Below are the code and all the weights of a small trained network. Each question names an input and a class and asks about switching units off, where a switched-off unit gives its printed mean instead of its output.

import numpy as np


def w(rows, s, z=0):
    codes = np.array(rows[::2]) - 128.0
    scale = np.full(codes.shape[1], s)
    scale[-1] = z or s
    return codes * scale


def f(y):
    return np.maximum(y, 0)


def log_softmax(a):
    a = a - a.max(-1, keepdims=True)
    return a - np.log(np.exp(a).sum(-1, keepdims=True))


def net(x, mask):
    res = np.array(x, float).reshape(1, 4) / 4 @ E
    y = f(res @ A[0][:, :-1].T + A[0][:, -1])
    res = res + np.where(mask, y, B[0][:, -1]) @ B[0][:, :-1]
    return log_softmax(res[-1] @ U[:, :-1].T + U[:, -1])


A, B = {}, {}
E = w([
[238,167,166],'x0',
[97,84,229],'x1',
[128,130,129],'x2',
[47,254,161],'x3',
],0.0072)
A[0] = w([
[155,125,8,110],'N1',
[147,33,104,123],'N2',
[173,65,90,16],'N3',
[62,57,81,41],'N4',
[108,178,115,51],'N5',
[75,91,112,254],'N6',
[117,47,214,81],'N7',
[102,170,151,22],'N8',
[211,122,171,174],'N9',
],0.019,0.0063)
B[0] = w([
[166,28,216,243],'N1',
[6,161,56,254],'N2',
[81,215,217,200],'N3',
[254,218,204,204],'N4',
[127,166,223,179],'N5',
[176,165,45,253],'N6',
[162,37,239,240],'N7',
[101,160,205,169],'N8',
[218,202,97,247],'N9',
],0.022,0.0083)
U = w([
[43,222,214,107],'0',
[162,148,154,255],'1',
[206,189,153,50],'2',
[151,91,220,110],'3',
[135,116,67,185],'4',
[11,37,85,94],'5',
[1,60,100,84],'6',
],0.0093,0.014)

Each question gives the input, the list of numbers given to net, and the class t.
The units are the neurons (one row each of A and B). Each row of codes is followed by its name. A weight is (code - 128) times the scale printed after its matrix; where a second scale follows, it is the last column's (A, B and U).
mask holds one flag per neuron, in row order. A switched-off neuron (its flag False) gives its mean, the last column of its row in B, instead of its output. The means were averaged over made-up inputs and are rounded, as every weight is.
A unit's drop is (log p(t) with every unit on - log p(t) with that unit switched off) / (log p(t) with every unit on - log p(t) with every unit switched off).
most important unit: the unit with the biggest drop
k most important neurons: the k neurons with the biggest drops, biggest first
drop when u is switched off: that unit's drop, to one decimal
input [8,-2,-6,8], class 0: 3 most important neurons : [N6, N8, N5]
input [-5,-8,-1,-6], class 3: most important unit : N1
input [7,5,0,-1], class 2: 2 most important neurons : [N9, N1]
input [2,0,4,-4], class 0: 2 most important neurons : [N3, N2]
input [3,-5,-4,3], class 3: 3 most important neurons : [N6, N2, N9]
input [3,-5,4,1], class 3: 3 most important neurons : [N6, N1, N2]
input [-3,3,6,-8], class 0: 2 most important neurons : [N2, N3]
input [-2,6,4,0], class 3: 2 most important neurons : [N7, N9]
input [-4,-7,2,-5], class 3: 2 most important neurons : [N1, N9]
input [5,5,-2,-5], class 0: 4 most important neurons : [N2, N3, N1, N6]
input [-2,8,-5,6], class 3: 2 most important neurons : [N2, N7]
input [1,1,3,1], class 4: 4 most important neurons : [N4, N7, N3, N1]
input [-7,1,-5,2], class 2: drop when N2 is switched off : 0.1
input [0,4,2,-5], class 0: most important unit : N2
input [-1,0,3,2], class 4: drop when N7 is switched off : 0.2
input [-8,-4,-4,7], class 2: drop when N3 is switched off : 0.4
